The rows lie along a hidden order. The number after each row says roughly how far along it the row is, from 0 to 10. A new part has a new order.
-4; -17; -5; -14; -7; 0; -8; 3; 4; 7; 11; -3; 0; 14; -4; -6; -17; -3; 19 : 6
-12; 0; 0; -1; 1; -11; 1; -10; 11; 2; 0; -3; 1; -6; 1; -4; -5; -3; 1 : 4
-29; 3; -8; -6; -15; -9; 4; -21; 26; 0; 5; 2; 3; -12; 2; -25; -27; 14; -24 : 0
-4; -23; 11; 9; 5; -13; -40; 29; 8; 11; -13; -25; 3; 4; -2; 6; -8; -7; 0 : 10
-7; -6; 1; -3; 0; -12; -12; -1; 6; 2; 0; -6; 0; -1; 1; -3; -7; -3; 9 : 5
0; -18; -3; -15; -5; 10; 1; -3; 4; 7; 18; 3; -1; 21; -5; -2; -15; -5; 20 : 6
-2; -11; 2; -3; 3; -8; -16; 6; 2; 5; -2; -9; -1; 2; -2; 5; -6; -5; 14 : 7
-26; -2; 3; 11; -3; -20; -11; 1; 22; 3; -15; -13; 5; -29; 2; -16; -10; 5; -26 : 3
-2; -10; 6; 7; 5; -11; -21; 22; 2; 9; -12; -16; 3; 2; 0; 4; 2; -9; 6 : 9
-23; 2; 1; 5; -2; -12; 0; -6; 19; -1; -9; -4; 2; -21; 2; -12; -6; 4; -23 : 3
-9; -9; 15; 17; 6; -11; -22; 10; 11; 7; -11; -16; 3; -5; 4; -3; -3; -9; -14 : 9
-9; -9; 7; 4; 5; -14; -21; 8; 10; 5; -7; -15; 3; -3; 0; 3; -6; -5; 2 : 7
-12; 6; -3; -1; -1; -23; -14; 18; 1; 8; -16; -17; 7; -5; 4; -4; 1; -4; 10 : 6
2; -24; 12; 4; 8; -1; -34; 13; 2; 9; -3; -16; -2; 9; -3; 10; -12; -9; 5 : 10

Next part:
12; 3; 6; 22; 4; 9; 9; 16; 0; -3; -32; 9; 25; -4; 63; -10; -28; 18; -25; -12; -9; -3; 3; 20; 11 : 1
4; 0; 10; -3; -1; 3; 4; -9; 1; 7; -11; 3; 4; -22; -14; -1; -26; -14; 5; -4; 6; 3; -11; 5; 1 : 0
-5; -6; -4; -3; -2; 5; -9; 12; 0; 1; -10; 3; 3; 10; 11; -5; -42; 13; 3; 1; 5; 11; 8; 13; -1 : 4
-1; 1; 3; -1; -4; 0; 5; -3; 0; 6; -7; -7; 6; -8; 3; -5; -7; -2; 1; -2; 4; -2; 3; 5; 3 : 5
-5; 1; -5; -4; -2; 2; -4; 14; -2; 2; 6; -21; 2; 23; -9; -9; 15; 14; 8; 2; -1; -31; 24; 2; 8 : 10
7; 2; 5; 12; 0; 7; 4; 11; 0; 1; -21; 3; 18; -6; 37; -13; -37; 10; -13; -8; -5; -5; 4; 13; 10 : 3
0; 1; 6; 0; -3; 2; 6; -6; 0; 5; -14; -1; 6; -18; -2; -2; -29; -6; 4; -2; 7; 4; -9; 7; 0 : 3
-1; -7; 4; 3; -2; 10; -7; 12; 0; -2; -12; 24; 10; 3; 28; -6; -59; 13; -9; -4; -6; 22; 2; 16; 2 : 2
6; -2; 9; 1; 1; 8; -4; 6; 1; 1; -26; 17; 15; -14; 33; -7; -43; 5; -9; -8; 0; 16; 1; 14; 3 : 0
-2; 3; -4; 0; -1; 4; -4; 19; -1; 0; -7; -14; 13; 14; 8; -8; -9; 15; 6; 0; 3; -19; 14; 6; 6 : 7
-11; 2; -11; -12; -3; 0; -8; 15; 0; -3; -6; -14; -4; 24; 13; -2; -15; 22; 17; 5; 14; -1; 16; 7; -4 : 10
1; 2; -4; 3; 0; 4; -1; 12; 0; 2; -11; -10; 10; 7; 18; -11; -21; 12; 0; -3; 0; -17; 12; 8; 7 : 6

-15; -1; -1; 9; 1; 7; 4; -10; -5; -5; -10; 0; -3; 1; 11; 3; -5; -10; -3; 8; 7; 43; 4; 3; -6 : 1
-10; 2; -12; -1; 5; -8; 5; -4; 0; 0; -21; 12; 0; -4; -17; -6; -3; 0; -10; -5; 60; -2; 6; -4; 4 : 9
-4; 1; -18; -1; 6; -4; -2; -20; 3; -6; 18; 6; 4; -1; -2; -2; 4; 0; -10; -1; 4; -26; -8; 10; 1 : 0
4; 3; -16; -1; -2; -20; -1; 1; 1; 2; -13; 18; 3; -2; 16; -2; -3; 6; 0; -3; 16; -1; 2; 0; 1 : 0
2; -2; 0; -2; -2; -5; 1; 18; 0; -4; -16; -1; -4; 0; 6; 2; -9; -4; 6; -7; 5; 22; 1; -10; 0 : 10
11; 3; -3; 13; -7; 11; 5; 8; -9; -15; -5; -5; -4; 2; 0; 4; -5; -2; -1; 5; 4; 42; 4; 6; -9 : 0
-10; 1; -3; 1; -2; -11; 2; -3; 1; 12; -5; 10; 0; 1; 12; 2; -8; 0; -1; 1; 5; -2; 1; 2; 2 : 10
-4; 2; -2; 0; 9; 2; 0; -17; -6; -6; 3; -14; -11; 10; 7; 5; -16; 0; 3; 2; -29; 33; 2; 16; 2 : 9
5; -1; -6; 12; 2; 12; 3; 19; -13; -18; 3; -1; 3; 2; -16; 0; -4; 5; -9; -1; 29; -14; -5; 9; -6 : 2
-4; -6; 5; 15; 11; 14; 2; 8; -12; -15; 5; -10; 3; 8; -7; 2; -1; -3; -3; 4; 11; -2; -6; 7; -10 : 0
-7; 0; -3; 11; 2; 11; 3; -2; -9; -9; -5; -5; -3; 2; 8; 2; -4; -7; -3; 8; 9; 40; 1; 4; -7 : 0
-10; -2; -5; -2; -1; -3; 2; 14; -1; -1; -11; 2; -2; -1; 10; 4; -10; -6; 9; -7; 11; 12; 0; -2; 4 : 9
-5; 4; -18; -1; -15; -19; 1; -8; -2; 5; -10; 17; -1; -8; 17; 2; -9; 4; 4; -1; 12; 17; 3; 0; 5 : 5
27; 0; -7; -4; 5; -7; -3; -16; -8; -5; -11; -10; -10; 8; 21; 2; -5; -2; 10; -4; -13; 35; 4; -2; 1 : 1
11; 3; 4; 1; 15; -7; -1; -13; -3; -12; -5; -16; -9; 11; -1; 0; -8; 6; 1; 0; -21; 13; 0; 15; -2 : 8
